Below is a small trained network, with its code and all its weights. Each question gives an input and a target symbol and asks what happens when units are switched off, that is, made to give their printed mean instead of their output.

import numpy as np


def w(rows, s, z=0):
    codes = np.array(rows[::2]) - 128.0
    scale = np.full(codes.shape[1], s)
    scale[-1] = z or s
    return codes * scale


def f(y):
    return y / 2 * (1 + np.tanh(0.7978845608 * (y + 0.044715 * y**3)))


def softmax(a):
    e = np.exp(a - a.max(-1, keepdims=True))
    return e / e.sum(-1, keepdims=True)


def log_softmax(a):
    a = a - a.max(-1, keepdims=True)
    return a - np.log(np.exp(a).sum(-1, keepdims=True))


def net(x, mask):
    ids = ['Φβεζμω'.index(c) for c in x.split()]
    T = len(ids)
    res = E[ids] + P[:T]
    u = 0
    for l in range(2):
        r = res
        for j in range(3):
            rows = slice(4 * j, 4 * j + 4)
            q, k, v = (r @ M[l][rows].T for M in (Q, K, V))
            z = softmax(np.where(np.tri(T) > 0, q @ k.T / 4**0.5, -1e9)) @ v
            o = O[l][rows]
            res = res + np.where(mask[u + j], z, o[:, -1]) @ o[:, :-1]
        u += 3
        y = f(res @ A[l][:, :-1].T + A[l][:, -1])
        res = res + np.where(mask[u : u + 4], y, B[l][:, -1]) @ B[l][:, :-1]
        u += 4
    return log_softmax(res[-1] @ U[:, :-1].T + U[:, -1])


Q, K, V, O, A, B = {}, {}, {}, {}, {}, {}
E = w([
[30,62,129],'Φ',
[14,101,60],'β',
[133,36,182],'ε',
[104,215,203],'ζ',
[197,53,112],'μ',
[176,98,2],'ω',
],0.0055)
P = w([
[107,26,37],'0',
[170,4,96],'1',
[130,58,103],'2',
[97,122,113],'3',
[72,129,109],'4',
[44,134,121],'5',
],0.0016)
Q[0] = w([
[129,148,162],'0.h1',
[142,136,207],'0.h1',
[128,133,136],'0.h1',
[125,126,112],'0.h1',
[174,152,129],'0.h2',
[79,135,122],'0.h2',
[126,155,137],'0.h2',
[67,143,98],'0.h2',
[244,123,58],'0.h3',
[178,84,135],'0.h3',
[63,143,227],'0.h3',
[87,187,1],'0.h3',
],0.033)
K[0] = w([
[138,173,133],'0.h1',
[131,190,174],'0.h1',
[130,137,131],'0.h1',
[128,116,116],'0.h1',
[124,100,66],'0.h2',
[114,173,169],'0.h2',
[94,127,114],'0.h2',
[134,210,167],'0.h2',
[191,36,13],'0.h3',
[195,116,121],'0.h3',
[87,142,254],'0.h3',
[43,163,3],'0.h3',
],0.032)
V[0] = w([
[139,216,168],'0.h1',
[119,88,102],'0.h1',
[127,212,146],'0.h1',
[139,172,157],'0.h1',
[134,1,63],'0.h2',
[125,139,129],'0.h2',
[142,23,92],'0.h2',
[135,150,156],'0.h2',
[38,86,122],'0.h3',
[174,150,129],'0.h3',
[93,113,126],'0.h3',
[156,138,134],'0.h3',
],0.01)
O[0] = w([
[59,120,55,29],'0.h1',
[162,136,154,177],'0.h1',
[85,132,63,46],'0.h1',
[87,119,93,73],'0.h1',
[170,246,196,253],'0.h2',
[126,118,117,119],'0.h2',
[151,206,187,223],'0.h2',
[112,96,124,99],'0.h2',
[88,197,174,189],'0.h3',
[152,92,107,97],'0.h3',
[109,160,148,151],'0.h3',
[139,104,110,110],'0.h3',
],0.012,0.0036)
A[0] = w([
[94,78,166,4],'0.n1',
[130,129,127,122],'0.n2',
[68,17,55,87],'0.n3',
[253,83,60,117],'0.n4',
],0.0082,0.0036)
B[0] = w([
[45,2,66,22],'0.n1',
[127,126,131,122],'0.n2',
[194,238,225,252],'0.n3',
[237,183,102,142],'0.n4',
],0.0066,0.0012)
Q[1] = w([
[94,92,95],'1.h1',
[98,55,2],'1.h1',
[141,130,112],'1.h1',
[82,143,165],'1.h1',
[243,17,165],'1.h2',
[190,137,214],'1.h2',
[53,167,77],'1.h2',
[158,142,113],'1.h2',
[60,206,82],'1.h3',
[158,100,106],'1.h3',
[124,210,129],'1.h3',
[146,184,245],'1.h3',
],0.018)
K[1] = w([
[122,153,165],'1.h1',
[141,210,198],'1.h1',
[136,136,125],'1.h1',
[88,109,131],'1.h1',
[3,95,125],'1.h2',
[116,53,99],'1.h2',
[180,173,139],'1.h2',
[133,136,160],'1.h2',
[163,77,181],'1.h3',
[112,160,126],'1.h3',
[117,81,124],'1.h3',
[105,68,55],'1.h3',
],0.025)
V[1] = w([
[167,34,230],'1.h1',
[217,75,160],'1.h1',
[14,114,189],'1.h1',
[73,48,248],'1.h1',
[129,84,134],'1.h2',
[101,169,147],'1.h2',
[144,135,152],'1.h2',
[149,71,174],'1.h2',
[174,170,49],'1.h3',
[59,95,209],'1.h3',
[138,114,140],'1.h3',
[112,112,157],'1.h3',
],0.011)
O[1] = w([
[100,33,196,237],'1.h1',
[181,67,176,241],'1.h1',
[8,136,121,51],'1.h1',
[21,67,173,151],'1.h1',
[146,117,99,32],'1.h2',
[106,157,134,246],'1.h2',
[149,145,146,254],'1.h2',
[181,135,107,164],'1.h2',
[205,122,93,105],'1.h3',
[49,140,141,138],'1.h3',
[126,123,141,143],'1.h3',
[104,129,137,137],'1.h3',
],0.015,0.0057)
A[1] = w([
[124,5,75,79],'1.n1',
[167,156,111,2],'1.n2',
[86,95,87,167],'1.n3',
[104,218,143,78],'1.n4',
],0.016,0.0033)
B[1] = w([
[133,124,247,138],'1.n1',
[32,196,91,220],'1.n2',
[115,179,66,149],'1.n3',
[166,6,89,247],'1.n4',
],0.017,0.014)
U = w([
[140,209,92,223],'Φ',
[58,136,214,91],'β',
[2,140,65,149],'ε',
[101,84,135,3],'ζ',
[254,116,167,105],'μ',
[203,67,40,166],'ω',
],0.0027,0.0055)

Each question gives the input, a string of symbols that net reads in full, and the target symbol t.
The units are the heads (4 rows each of Q, K, V and O) and the neurons (one row each of A and B). Each row of codes is followed by its name. A weight is (code - 128) times the scale printed after its matrix; where a second scale follows, it is the last column's (O, A, B and U).
mask holds one flag per unit, layer by layer, with each layer's heads first. A switched-off unit (its flag False) gives its mean, the last column of its rows in O or B, instead of its output. The means were averaged over made-up inputs and are rounded, as every weight is.
A unit's drop is (log p(t) with every unit on - log p(t) with that unit switched off) / (log p(t) with every unit on - log p(t) with every unit switched off).
The circuit of an input: a set's keep is (log p(t) with only the set's units on - log p(t) with every unit switched off) / (log p(t) with every unit on - log p(t) with every unit switched off). Starting from the 12 units with the biggest drops (on a tie, the unit counted first), units are removed one at a time, each time the one whose removal leaves the highest keep (on an exact tie, the one counted first), for as long as the keep stays at least 0.8.
units of the circuit, in order: the units of the circuit, biggest drop first
most important unit: the unit with the biggest drop
k most important neurons: the k neurons with the biggest drops, biggest first
top k neurons in layer l: the k neurons of layer l with the biggest drops, biggest first
heads that matter: for each layer, one digit per head in row order, 1 if its drop is at least 0.15 and else 0, layers parted by /
input ζ β μ, target ε: heads that matter => 111 / 111
input ζ ε ε Φ μ, target β: 2 most important neurons => (0.n3; 1.n4)
input β ζ β Φ β ε, target ε: 2 most important neurons => (0.n3; 1.n3)
input ζ μ ε ε ε ζ, target ε: 2 most important neurons => (0.n3; 0.n4)
input Φ μ β ζ μ β, target ε: most important unit => 0.h2
input ω μ ζ ω β ω, target ε: units of the circuit, in order => (1.h1; 0.h2; 0.h3)
input Φ β Φ ζ β Φ, target β: units of the circuit, in order => (0.h2; 1.n1; 1.h1)
input Φ β β, target ω: units of the circuit, in order => (1.n4; 0.h3; 1.h1; 0.h2)
input β ζ ε Φ ω, target β: heads that matter => 011 / 110
input μ ζ Φ ζ β, target ε: 2 most important neurons => (0.n3; 1.n3)
input ε ζ ζ ζ, target ω: heads that matter => 100 / 100
input ε β ε μ ε, target μ: units of the circuit, in order => (0.h3; 1.n2; 1.h1)
input ε ε μ ε, target μ: heads that matter => 101 / 100
input ε ω β ζ, target ω: most important unit => 0.h1
input ε ε Φ β, target β: units of the circuit, in order => (1.h1; 0.h3; 1.n4)
input μ β ζ Φ, target β: heads that matter => 010 / 100
input ε Φ ε μ, target μ: units of the circuit, in order => (0.h3; 1.h1; 1.n2)
input β ω ε μ, target Φ: units of the circuit, in order => (0.h3; 1.n2; 1.h1; 0.n4)
input ε ε ε, target β: heads that matter => 000 / 101
input ω β ε β ω ε, target Φ: most important unit => 0.h3
input Φ ζ ζ, target ε: 2 most important neurons => (0.n4; 1.n3)
input Φ β β ε, target β: heads that matter => 001 / 101
input ε β ζ μ, target ω: top 2 neurons in layer 1 => (1.n4; 1.n2)
input ε ζ β β ω, target ε: 2 most important neurons => (0.n1; 1.n3)
